Each row has a class, written after it.
[-308 -347  267  239  -98 -160 -276 -371 -244  899 -117  -87 -154  423
  -99   14 -174 -129  -87 -199   23  191 -146   96  176  248 -555  164
 -723  -22 -380  172  201  596   32   43 -373  -26   66 -138   59]
fif
[   1  172  455 -213  -56   91  -14  185   29 -286 -192  -88  -85 -320
 -193  254 -100  -29 -101 -158  322   44   82  -47 -245   75   15  112
 -224 -263  -80 -224   55  151   30  -69 -106 -234  113  -97  100]
ruz
[ 267  165   -3 -235  -58    5  174    5  190  -80   84  393   90 -197
  154  -97  -29   27   -2  462   93 -177  176 -360  -49  -91 -125   -3
   54 -175   68 -105  -30   28 -123   -5   32  204   70  -63   18]
midek
[ 238 -179  325 -170 -277  110  -25   62  -55 -171   69  191   63  -67
  232    4 -115  237    2   60   -8  193  -55  -89  121 -101 -114  211
  -58   31  -36 -156   -9   54  -15   38  150   79  -31 -158  -74]
kedo
[-340  -87 -236  292 -170  -95   25 -265  -48  -53    2  -94 -448  554
  153   28  241 -257  -60   -7   13   70 -199  -25  139 -168 -367  156
   65   11  -82    3 -176  -26 -175   57   22  288  -83   49 -307]
komap
[ 333  188  -69 -316  -92   15  143   56  474 -358   -4  283  159 -154
  396 -163  267   16  421    6  149   61  213 -356 -203 -240    3   80
  289 -340 -176  305  -96   15 -266   29   94  -57  128 -253 -143]
zepid
[-318 -102  -70  -46   19  -64 -108 -378  177 -414 -123  241   43 -115
 -178  -84  -25 -387  -56  264  157  -94   72  -72  -19 -128 -195 -211
  347   30  269  -33  -66 -441   29   -4  283  296 -116   -6 -168]
komap
[  71   -6   48  -38   76  -43  -38  106   33   59  169  180  256   12
   32  238  -11  -17   70   44 -308   12 -107  156   93   57  222   79
   94 -257   78 -114  184  402  108 -125   -3  208   -7 -110  235]
fif
[  16   45   -8 -122  -32  -74  315  -68  194 -125  107  152  -22  -80
  -45  -21  -84  106  -19  238    5 -518   93   58  108 -288  443   30
 -163 -111  191 -170   92 -318 -110  -50  356  -79 -135  136 -207]
komap
[ 333  149  -16   22  -43  -12 -125 -308   58  127   20   85  221 -225
 -210  215   52 -127  127  272   82  263 -174   70  -66   16   84  491
   -8 -229 -149  133   91  270  -57   89 -125 -164  -36   39 -110]
ruz
[ -55   28  -36   47  179  -65  167 -332  137    2 -177  -18   66  275
  -43  106  155  237  133  177   36   31  111  339   92   31  184  367
  -33 -284  -59 -166  246  197   34   19   46   14 -179  -27   99]
ruz
[  76   34  268 -108 -225  -96  -42 -103  210  -94   50  225  260 -301
  287 -120  299  105  105   82  274 -265  -97 -241 -115  -23  -99  -59
   47   48 -156   66 -214  -49 -114  -56 -126 -183  -94 -155   49]
Lokev
[ 154  -28   26  -14 -220   -1  104    4  131 -120  182  405  -38 -189
   57 -101  -48  -39 -121  315  157   28   14 -205  180 -119 -139   30
 -146   96 -199  -41   -3  -46 -172   55  125   22   -9 -136 -295]
Lim
[ 194 -223  218   63 -152  132 -305  -45 -193  166  -14  130   31   80
  -53  311  -78  -40  -59 -155  256  367 -185 -227  -32  206   69  318
 -588  189 -196 -290 -363 -289   30  -67   34 -250   24 -164  142]
nur
[ 214 -175 -122 -135   59   54  273  157   82  338  331  134 -147  427
  207  133 -112   46 -146   26 -122 -372  -72  -26  -21   27  228  137
 -183  -82  101 -395  125  189 -230  -54 -335   54  168 -197  -87]
ruz
[  53 -371 -143  140 -262  109 -253 -167  -75  385  107  -95  219  -54
 -101  367  153 -154  -31  -19   14  474 -438  -77 -162  103   12  248
   37  226  -36   38   23   -1 -211   95  -33 -135  -24 -182  124]
Lim
[ 234  -58   71  175 -130  -18  178 -182  -76   52 -117  -97  178 -140
  193   30  128  133  139   29  156  142  -33  115 -318   -3 -240  264
   -8 -105 -176 -152  -14  168  -33  -17 -244 -519  147 -193  -43]
kedo
[ -99 -195  178   16  109   61  -79 -129  -33  -36 -208   65  242   -2
  -72  118  -46  191  -25   79   46  257    1  190   82  -85  -22   86
 -224 -196  -48  -93  242  162  140    8  121   77  -58 -123  157]
fif
[ -18  -48   54  -80  -67  -77   22 -133   55  290  171  -82  248  -47
 -315   86  -74   37   62  -37 -216  -75  -97  103 -100   54  285  139
  -42 -176  318 -131  220  297 -174  -64   15  -68  -54   46   10]
zepid
[ 413  101  295 -181 -103 -140  111 -157  224  203  -57  308  123  371
  138  -14   30  120   71  213  167    5  119   47  149 -127 -202  214
 -107 -277  132  -65  279  138 -118  134   96  363   49   89 -182]
nur
[  86  -96 -348   69  -64  -37 -102   10  156   81   -6  161  119 -101
  102  143  102 -117   72   76  237  345    6   19   15 -111  189  201
   55  -21 -272   87  165  147 -241  187  197  -92 -142   17   -2]
Lokev
[-178   58  346 -163 -165  -47  137 -644  398 -120  141   60  -11 -194
  149 -461   21 -136 -107   20  341 -723  182 -163 -252  -34 -388   44
  188   99  178  -34 -231  -88 -314 -110    2   68 -289 -153 -103]
ruz
[ -93 -177 -177   83   -6   -7 -256  -38   -9   67  -28 -143   31  -30
  -76  388   20 -269  101 -111  -33  203 -318   42  -12  -71  518  151
  102  189  -55   74 -101 -106  -94  163  -51 -287   44  103 -133]
nur
[ 435 -135   43  120   63   75   28 -347  138  -11 -120   46  -62   26
  328  170 -202 -262  -24  147  186   74 -147  231   33  -80 -216  199
  284 -296   97   60  -43  127   76  148  232  288 -109   39 -389]
Lokev
[ -72 -116  -35 -121   46   18   15 -101  190   81 -117  -20  103  -52
   68  129  111  167   20   91 -129  -51  -64 -136  -27  110 -123  -18
  188 -123  199  -53   50  179 -128  -10 -241  -16   63  -31  227]
midek
[-189  188  -30    5   -6  -34  163 -209   34 -310 -209  186  134  -75
 -176  -88  223 -263  -19 -250  216 -532   33   79 -203   36 -212  -84
  255 -594  445  201   49 -362   -2  -64   20  295   -6  153 -123]
midek
[ 480  203   96  -12  173  -66  100   63  125   25   21 -122  183 -274
 -222 -100  -15  190  -77  254  -19  313   95  -72 -223  -82   64  207
  196 -267  215 -274   83  233    0 -151 -108 -185   17  -30 -112]
Pemi
[   6 -100   69  -88   65  104 -231 -170  128   47  -59  244  186 -196
 -335  146  -88 -307   98   54   22 -230 -100 -165  204 -298  358   -4
  -90  -88  175  302 -108 -284   48 -117  253  152   -6   -1 -216]
Lokev
[ 631  -56  104 -146  -77  -94 -177  -15   70  -76   79  237   40 -171
  203 -170 -173  253 -105  312  458 -271  236 -189  218 -141  261  374
 -298  360 -344 -255 -285  259  233  147  431 -114  101 -136 -139]
zepid
[-102  141  375 -157 -174 -152  -32  382  294  373   86  -34   58  269
   50   53  -40 -183   44 -423  165  110  157 -297 -175  402 -422 -132
  220   54  288 -155  254  495 -264  126 -111  183   65  -79  139]
Lim
[ -45  103  237 -161 -157   -7 -145   18  -48 -335    8  156   63 -121
  -46 -191  -60 -129   19 -314  274 -185   29  -77  -45  -61 -126 -148
 -177 -257  171  -53 -199 -126  125 -196  139  -21  125  -69  196]
midek
[  -7  335 -224   58  259   -6  245 -109   90 -637  258  200   -7   91
  -52  -40  -59    1 -269  286 -122 -701  161   64   69  -82  281 -294
  156 -202  148 -269   -4 -293  -33 -109   68  370  -21  127 -166]
midek
[ -81 -235 -329 -136 -125 -106  -71  -23   72   -7  216  108 -196  -24
  227 -263  263   35  -85  114   -4   98  -50   75 -135   49 -184  -95
  249  233 -291   13  188  -97 -177  -78   44  -56 -169 -171 -147]
komap
[ 432   11  311 -165 -121  -35   32  123  126  -74  242  461  271  -40
  313 -226   37  364    3  255    6   23   36 -131  129   31 -237 -132
 -150  -42 -182   52   81   36  -52   56   70  126  -73  -35 -240]
nur
[ 288  109  141  -96 -157   76  371  152  126 -203   -8   16 -196  124
  171   82   98   56  119   32   17 -342   84   78    0  -30 -142  138
  -75  -83  146  -30 -126    1  125    4  132   28  -19  -37   69]
Lim
[  85 -106  136 -213 -321    1  267  372  271   57  122   95  -98  171
  143 -254  138  186   42   -6  189 -228  376 -270   59 -118 -388   22
   -4  451   12   17  165  165 -189  107  -23  -15 -192 -263  243]
kedo
[ 129  257  257  -86 -221  210   14  314 -239  -42   99  195   26 -127
  -40  202 -126  177 -115  -99 -261  -32  -69  -12  215   22 -151  -71
 -243  -46   69   27  133  -92  -72 -137  174  284  214  213   38]
kedo
[ -98  144 -351  166  -71   -3   26  113  -86 -587  296    9  -74   -8
 -198   67 -120 -311 -165  133   36  -43 -123 -157  -25  -46  138  -60
   56   -4   79 -302 -310  -22  -95   55   94    4   64   59 -100]
nur
[-244   -8  -55   67  -35   72   37 -123  220 -239  323  224  -13  304
  159   61  -12 -243  -29 -111  -63  -12  -59 -167   91   36 -255 -303
  485 -197  270  -96  285    4 -206  -33  188  524  -63  -66 -328]
ruz
[  37   45  139 -146 -156   39  -50  161  -20  299   39  -12  127 -249
  -48 -131   58  -84   97 -128   92  229  -46 -109 -164   56  -37   43
  148   99   -2  197  186  157 -131  -21  -20   60  -29 -134   94]
kedo
[ 501  141 -228  152   64  -60  -45  694   -2  592   50  -46  -61  308
  103  -67 -218  145  -20   22   -5  352  328 -218  194 -373  -41  190
   58  300    3 -101  216  215 -313   81   17 -215   53  114 -173]
Lim
[ 214  -18 -192   -2 -192   28  221 -203  -43  253  152 -225 -169   51
  180  -47  141  113 -152    0  -43  -64 -233   19 -393  410 -370  115
   50 -203  115 -241  351  163 -252 -121  -95  133  -65 -144  116]
Lim
[-373 -102   80   44  -67  -67  -48 -440  -17   61  -15 -124   64  184
 -187  129  -73  -17  115   59 -345 -150  -51  -78   23  -24  -79 -187
  139 -147  304  -34  -37 -127 -107  -39   56   29  141  179 -203]
komap
[  91  -18  -11   58  105  -53 -313 -130   94   73 -239  -78  263 -120
   23  263 -107  145  133  -71 -145 -210  122 -263  219 -286  135   14
 -109   41   32  324 -271  -86  247  212  -53 -436  486  366  236]
Pemi
[-115  -16  319  192  -50  -65 -365  221 -366 -242   -4  104  169  -78
   -3 -140 -163  -80 -124 -266 -179  152  -49 -124   91   -4 -330 -126
  -21   35  122 -103  -75  171  311  -20  -91  182  172   74  -21]
nur
[   2 -175 -275 -129   -3 -141 -303   86  219 -413  180  308   12 -146
  -99  163   41 -418 -182   22  -41 -320 -121  -53  161  -89  619 -272
  126  137  209  -82  -22 -229   43  -60  374  365    0  128  -96]
ruz
[ 398  462  260 -283  -85   -9  150  -15  139 -223   36  146  -14 -376
  -36 -402   -8  106 -128  284  105 -494  204 -179 -128   24 -352  -79
   66    5   57  184   34 -272  -13  -52   69  169   59   95 -321]
Lokev
[-466  -48 -137 -175    2 -116  126 -303  129   88   43 -167  -94  171
  -50 -103   72  299   69  193  -12 -163  201  -59  -74  221  122  141
   47   77   -8 -434  624  455  -89   48  171  107 -199 -167  206]
fif
[ 430  124  344 -143 -162  197   69  146  -23 -275   55  203   33 -116
  261 -109 -188  -76   54    4   87  -75    5   73   62  -68 -541 -119
  224  -64  238  211 -343   40  174  155  149  244  118  166 -266]
Lokev
[ -75 -235   89  -50   49  -31 -122 -187   84 -153 -139  146  120  -26
  -33   37  161  127   -1  157  -49  202   -6   60  115  -82  150  188
 -150  -11 -213   52  126    1  137   52  108  130 -106 -131   74]
nur
[-101 -112  100  167  -35  -55   43  253   57  117  -99  -93  -77  471
   35  475 -267 -157   -6 -214   37   10  -33   20   59 -161   94   97
 -137   93  332 -435 -170 -238 -195   43 -123 -356   -8   77  -13]
zepid
[  18   -7   13 -146  167  -36 -146 -209   86  -44 -188   95  140  -88
  -33   19  -41  -62    3  228  160   72  -28  172    7 -123  -36   30
  266 -253   52   18   58   79   25  -13  -20  131  -26   -1  100]
nur
[-225 -168 -241   85 -123  -87   13   43   51  120 -322  196   64  -71
  157 -342  260  126  102 -147  217 -266  222 -236   48  -89 -263   74
 -527  114 -141  242  -79  -93 -143   -3   86 -157 -146  -23  311]
fif
[ 196  -33   72 -203  -63  -39 -155  -89  105  263  -26 -304    0 -254
  205 -113  161  464   92 -198 -315 -249  -34 -271 -108  165  -23  -80
  266  -52  242  175  108  135  -42 -124  -49  -68  -95  226  202]
zepid
[-532  194 -125  -59  200  -98 -108  -76   18 -352  -39   71 -162   85
  -84   27  -44 -358  100  111   83 -253   12 -131   27 -161  362 -125
   96 -207   25  -70 -479 -136  132  -38  244  192   -9  183 -130]
Lokev
[-142 -212 -221  128  -60   61 -152 -380  109 -191  -44  220  215   88
   61  244   -6 -239   28  215  199  184 -364 -136  145  -48  -35   48
  195  -52  113  -95 -212 -381 -121   40  168   26  132 -173 -149]
ruz
[-215  -69  104  113    1    7 -253 -179 -144  124  286  -73   95 -267
  294 -153 -134   18  -30 -125  -65  184 -145 -311 -316   76  -23 -139
  109  114  -97 -325   71   60  -75 -184   -8 -164  -93 -129  -30]
komap
[ -82 -240  -36  107    9   19  128 -359  -36  122   78   25  112   11
  -44   -7  -14  -63  -56  196  -16  -12 -219  207  -33  -49  166  192
 -312   56  -37 -223 -174   34  -14 -115 -113 -125    6 -290  149]
fif
[-378  -89   48  398  -29  -29  -64 -331 -101  -15 -236  116  116   -7
 -126  235  -39 -182  -95  -63 -138    7 -202 -204  218  -74 -144  -43
 -100 -113  297   26 -325 -431   34    7    2   87  177  254 -135]
zepid
[-529  -45 -265   48   45   57   84 -232   90 -408  -85  207  -37  404
 -271  249  194 -290   95  209  242  -89   37 -113   59  -16 -139   17
  136 -217  104 -118 -227 -259   85    1  189  202  -35 -192   71]
midek
[  12 -125  -51  257 -189   15 -128 -158  -33 -153  130 -112  359 -189
 -133  328  233  -59   44  -86   15  156 -324  120 -108   93  310   -3
   52  189   11  -70  148   65  -67   92   92 -166  -57    7   56]
nur
[ 194 -154 -114  -15  -54  -47 -294 -153 -127 -215  214 -218  197 -456
  -62  262 -239  -42   50  432   28  -23 -397  112 -127   63  371  341
   87  205 -117 -466 -211  508  247  -17   61 -561  -67 -246  226]
komap
[ 184  179  221  -71 -141   22  -12  309 -124  515  161   51  -67   71
  263  -18  -85  278 -144  -56 -234 -177  -87  -68  199  146 -440  -82
  -71   34   -5  206  268   91   15  -90   99  230  147  114   21]
Pemi
[ 130 -112   42   10    9  134  -97 -218   42  179   82   97  292 -148
 -162  373  -49 -138   93   74   44  438 -157  187 -158 -112  183  377
  148 -192  -36    4  200  123 -114   84  -25 -193  -74  -82 -154]
Pemi
[ 221  564  229  -81    4  164  161  237  -43 -124  103  252  184  125
 -196  165 -112 -138 -185  170  337 -390   98  -53    9   77 -496 -367
  390 -367  227  132  -45 -326 -155  -59  -45  516   32   47   56]
komap
[ 123 -102   -9  -13  -78  -44 -288 -105   -7   53   57  119  228 -317
 -129   72   58  -12   19  -40   64  169 -153   19  -84  -58  282  323
 -331   14 -140 -131  107  231   -7  -47  162 -235   19   13 -120]
Lokev
[ 299 -191  171 -247  -94  101 -150 -226  179 -177  139  187  341 -161
 -226  240   31  -87  139  136   24   87  -17  119  -61  -94  146  198
  233   96  117  -61   23   49  123   44   76 -105  113 -213    5]
komap
[-178 -145  -52 -129 -276   17  152 -465  284  211  541   57 -149   45
   48  345  189   14   32   20  -93  339 -366  122  -65  280  106   76
  413 -300    9 -257  419   80 -367 -171  174  -71 -267  -73 -129]
nur
[ 118  -27  -79 -150  -52   48  399  266  163  491  -78  165 -204  440
  102 -144  127 -113  203 -181  290    5  423  323  -17 -154 -390   28
  -24  -21  215    3  220  380 -113  -21   61  127   78  -65  205]
Pemi
[ -20  -39  122   42  -23   41 -267 -106 -109  178 -125 -110  137 -191
 -272  208   -7   20  -36    8   64  106 -133   50  117   64  296  135
 -180  152  -36  -14   84  296   21    9   52   92  -53    9  258]
Pemi
[ -53   33 -105   25  -42   89  236  -41  -47 -182   56  154  -82  138
  -70  -21   -2  -72  -20   73  -81 -276  -22  -58  -15   78  -58  -58
 -164    4  310 -268   38 -144  -33  -97   11  293  -20  -58   10]
zepid
[ 273  186  183  -34  -85   71 -176  -14 -204  211 -254 -278  -68  -44
  -68  324 -224  154  -56  264  341  267 -224   58  -17   50  -89   93
 -178  -57  -30 -257 -164  119 -164   33  -53 -215    9  172  171]
Lim
[  31  -18  517 -261 -200    2  -11 -449  153 -248  229  219  231 -287
 -148 -207   43  213  -60  264   22 -162  -13 -146 -153  152  -81   66
 -118   71   46 -149   75 -219  -13  -52  204  120 -285 -129 -235]
komap
[-393 -156  222 -232 -422   53 -256 -210   -5  113  -85  295  108  -12
  122 -116  235   41    0  -96  488  108  116 -415 -191   93 -725  164
   -9  181  -86  -80  200  118 -260  132   42  207 -138 -186  189]
fif
[ -26 -126 -235   50 -119    5  -78 -175 -180  104   10   60 -122   44
  -52   28 -174 -376  -17   53  225   67 -164  322   19  -51 -172 -178
   45 -114   -9   79  -31 -135  -28  -83  178  -28   50  -31  -74]
fif
[-288  134 -322  237 -104    6   98 -340    5 -371 -194  186 -325  127
   16 -179  149 -386 -256 -124  268 -122   64   19  -50  -65 -809  277
  -95   56  114 -152 -100 -156 -160   73  -99  235  166  149 -130]
komap
[ -75 -208  126  -56 -177  -88  -31 -363  197  392  155   10  194 -173
 -169  212 -207 -310  -44  141  154  210  -81  -17 -151  -26  130   99
  257  -38  186 -127  143  -41 -194   16  197 -145  -68 -138  -22]
fif
[ -16  -44   56  455   36  -24  300  170  -58  491   84   13 -174  405
  346 -326  200   14 -137 -488  173  529   71  234 -141  242 -752 -269
   -9   -9  -34  -78  546  110 -126  -53 -410   88 -226  -59  -77]
Lokev
[ 106  -19 -293  190 -137   68  -40   72  -65 -161  105  142   96  -50
   16  264  134 -284   65 -240  168  251 -113  -30  -71   18  441  185
 -305  250 -147 -247  182  284  -84  232  -27  -28  296  -36   11]
fif
[-107    7  281  -71 -281   10   73 -347   82  -29  -49  -19  105 -293
  258   -6  242  289   52   91  -84   79 -122 -138 -161   84  -79  192
  125   28 -248  111 -104 -162 -272   16   63  -88   10 -116 -202]
zepid
[ -22   48  131 -200  -19  -31 -273 -320 -212   23  113  -92   13 -131
 -328   91   39   84 -106  320  -95   17 -104  -52 -166   57  -11  -11
  352 -150  101 -133 -202  -76  116 -151 -126   15  -42  150  -33]
fif
[-281 -183   -1   24  -99  -16  -28 -309   82 -305   35  236  -60  -22
 -143 -377  -73  -44 -214  164  273   -7  -38 -504  155 -124 -315 -203
  -63   77  374 -479 -127 -285  -31 -212  139  170  104 -257 -126]
Pemi
